Here is a tiny trained network, its code and every weight. The questions are about switching its units off for an input and a class, where a switched-off unit gives its printed mean instead of its output.

import numpy as np


def w(rows, s, z=0):
    codes = np.array(rows[::2]) - 128.0
    scale = np.full(codes.shape[1], s)
    scale[-1] = z or s
    return codes * scale


def norm(h):
    return h / np.sqrt((h * h).mean(-1, keepdims=True) + 1e-5)


def f(y):
    return y / 2 * (1 + np.tanh(0.7978845608 * (y + 0.044715 * y**3)))


def log_softmax(a):
    a = a - a.max(-1, keepdims=True)
    return a - np.log(np.exp(a).sum(-1, keepdims=True))


def net(x, mask):
    res = np.array(x, float).reshape(1, 3) / 4 @ E
    u = 0
    for l in range(4):
        y = f(norm(res) @ A[l][:, :-1].T + A[l][:, -1])
        res = res + np.where(mask[u : u + 7], y, B[l][:, -1]) @ B[l][:, :-1]
        u += 7
    return log_softmax(norm(res)[-1] @ U[:, :-1].T + U[:, -1])


A, B = {}, {}
E = w([
[116,116,146,7,63,89,191],'x0',
[105,127,249,156,248,90,32],'x1',
[133,102,79,175,90,33,107],'x2',
],0.014)
A[0] = w([
[128,138,184,96,152,239,141,34],'L0N1',
[127,126,161,164,145,65,132,109],'L0N2',
[122,130,208,27,138,106,138,111],'L0N3',
[124,124,175,83,136,120,136,73],'L0N4',
[127,127,130,186,155,253,131,2],'L0N5',
[123,126,206,108,151,81,128,97],'L0N6',
[123,127,186,167,176,174,111,87],'L0N7',
],0.035,0.0095)
B[0] = w([
[92,38,105,89,171,253,175,239],'L0N1',
[179,66,103,175,141,114,142,195],'L0N2',
[147,52,171,74,92,128,119,252],'L0N3',
[104,117,156,105,98,120,72,178],'L0N4',
[198,171,72,126,80,148,54,231],'L0N5',
[157,131,165,168,101,96,73,212],'L0N6',
[93,167,171,130,192,77,186,231],'L0N7',
],0.047,0.019)
A[1] = w([
[139,103,82,35,47,117,222,181],'L1N1',
[60,208,199,118,55,65,21,30],'L1N2',
[42,160,169,72,132,154,82,45],'L1N3',
[4,147,157,83,143,141,78,71],'L1N4',
[76,177,178,133,100,148,96,4],'L1N5',
[39,161,169,95,85,152,117,116],'L1N6',
[34,148,122,137,48,55,233,66],'L1N7',
],0.031,0.004)
B[1] = w([
[35,219,182,122,127,73,135,250],'L1N1',
[167,121,104,182,57,62,67,145],'L1N2',
[122,94,121,192,150,197,255,143],'L1N3',
[104,123,128,100,139,165,198,140],'L1N4',
[206,103,86,131,157,116,171,126],'L1N5',
[105,89,87,196,183,158,209,141],'L1N6',
[183,102,183,46,68,131,159,173],'L1N7',
],0.027,0.026)
A[2] = w([
[55,124,66,226,134,189,65,97],'L2N1',
[153,244,32,109,134,193,179,145],'L2N2',
[106,77,85,94,94,167,150,102],'L2N3',
[57,234,134,129,98,75,180,77],'L2N4',
[48,139,99,166,108,94,126,98],'L2N5',
[139,211,164,172,141,75,128,3],'L2N6',
[133,251,20,128,82,199,108,108],'L2N7',
],0.032,0.0052)
B[2] = w([
[173,109,88,165,136,113,139,174],'L2N1',
[115,184,120,159,108,114,4,227],'L2N2',
[111,134,180,128,168,108,148,201],'L2N3',
[62,174,117,173,52,113,140,250],'L2N4',
[117,112,108,128,94,99,124,151],'L2N5',
[192,113,145,89,182,129,191,207],'L2N6',
[183,243,67,126,125,147,143,236],'L2N7',
],0.046,0.018)
A[3] = w([
[143,121,77,113,140,241,135,2],'L3N1',
[89,62,190,157,105,147,126,179],'L3N2',
[125,77,61,210,78,182,187,40],'L3N3',
[187,68,90,79,42,94,117,94],'L3N4',
[136,158,112,81,107,72,177,20],'L3N5',
[109,191,189,196,180,1,183,119],'L3N6',
[131,114,47,230,116,141,88,133],'L3N7',
],0.031,0.0046)
B[3] = w([
[36,88,230,183,88,45,18,168],'L3N1',
[250,241,22,52,96,142,220,212],'L3N2',
[20,61,125,213,75,207,87,148],'L3N3',
[6,154,130,187,53,114,24,177],'L3N4',
[108,107,63,115,55,128,145,169],'L3N5',
[81,158,84,176,220,54,153,254],'L3N6',
[132,57,8,86,131,209,254,197],'L3N7',
],0.024,0.023)
U = w([
[177,89,187,111,21,59,57,31],'0',
[97,78,206,27,124,214,187,180],'1',
[77,150,181,102,183,213,56,2],'2',
[53,210,112,126,70,100,186,220],'3',
[109,75,57,191,101,147,143,55],'4',
[149,249,62,142,145,179,75,204],'5',
[167,133,137,170,219,57,161,161],'6',
],0.022,0.004)

Each question gives the input, the list of numbers given to net, and the class t.
The units are the neurons (one row each of A and B). Each row of codes is followed by its name. A weight is (code - 128) times the scale printed after its matrix; where a second scale follows, it is the last column's (A, B and U).
mask holds one flag per neuron, layer by layer. A switched-off neuron (its flag False) gives its mean, the last column of its row in B, instead of its output. The means were averaged over made-up inputs and are rounded, as every weight is.
A unit's drop is (log p(t) with every unit on - log p(t) with that unit switched off) / (log p(t) with every unit on - log p(t) with every unit switched off).
The circuit of an input: a set's keep is (log p(t) with only the set's units on - log p(t) with every unit switched off) / (log p(t) with every unit on - log p(t) with every unit switched off). Starting from the 12 units with the biggest drops (on a tie, the unit counted first), units are removed one at a time, each time the one whose removal leaves the highest keep (on an exact tie, the one counted first), for as long as the keep stays at least 0.8.
circuit, biggest first: the units of the circuit, biggest drop first
most important unit: the unit with the biggest drop
top k neurons in layer l: the k neurons of layer l with the biggest drops, biggest first
drop when u is switched off: that unit's drop, to one decimal
input [-2,0,-5], class 5: most important unit -> L0N5
input [5,1,8], class 4: circuit, biggest first -> [L0N7, L0N2]
input [1,-5,-8], class 2: circuit, biggest first -> [L0N1, L3N1]
input [8,0,2], class 0: top 2 neurons in layer 0 -> [L0N1, L0N3]
input [2,4,6], class 4: top 3 neurons in layer 0 -> [L0N2, L0N7, L0N3]
input [-2,-2,7], class 4: top 3 neurons in layer 0 -> [L0N3, L0N5, L0N7]
input [-6,-7,4], class 5: top 3 neurons in layer 0 -> [L0N3, L0N7, L0N6]
input [-1,-8,-3], class 5: top 2 neurons in layer 2 -> [L2N7, L2N2]
input [2,7,-3], class 1: top 4 neurons in layer 0 -> [L0N1, L0N3, L0N5, L0N7]
input [-7,-7,5], class 5: top 3 neurons in layer 0 -> [L0N3, L0N7, L0N6]
input [-5,4,-3], class 6: top 2 neurons in layer 2 -> [L2N7, L2N6]
input [8,7,-8], class 1: drop when L0N1 is switched off -> 0.2
input [-3,1,-2], class 5: drop when L0N5 is switched off -> 2.6
input [0,-1,-2], class 2: top neuron in layer 3 -> [L3N1]
input [3,-7,-7], class 1: drop when L0N7 is switched off -> 0.1
input [5,4,5], class 0: drop when L2N6 is switched off -> 0.0
input [5,6,-3], class 1: top 3 neurons in layer 0 -> [L0N1, L0N5, L0N7]
input [-8,0,7], class 4: top 3 neurons in layer 0 -> [L0N7, L0N2, L0N6]
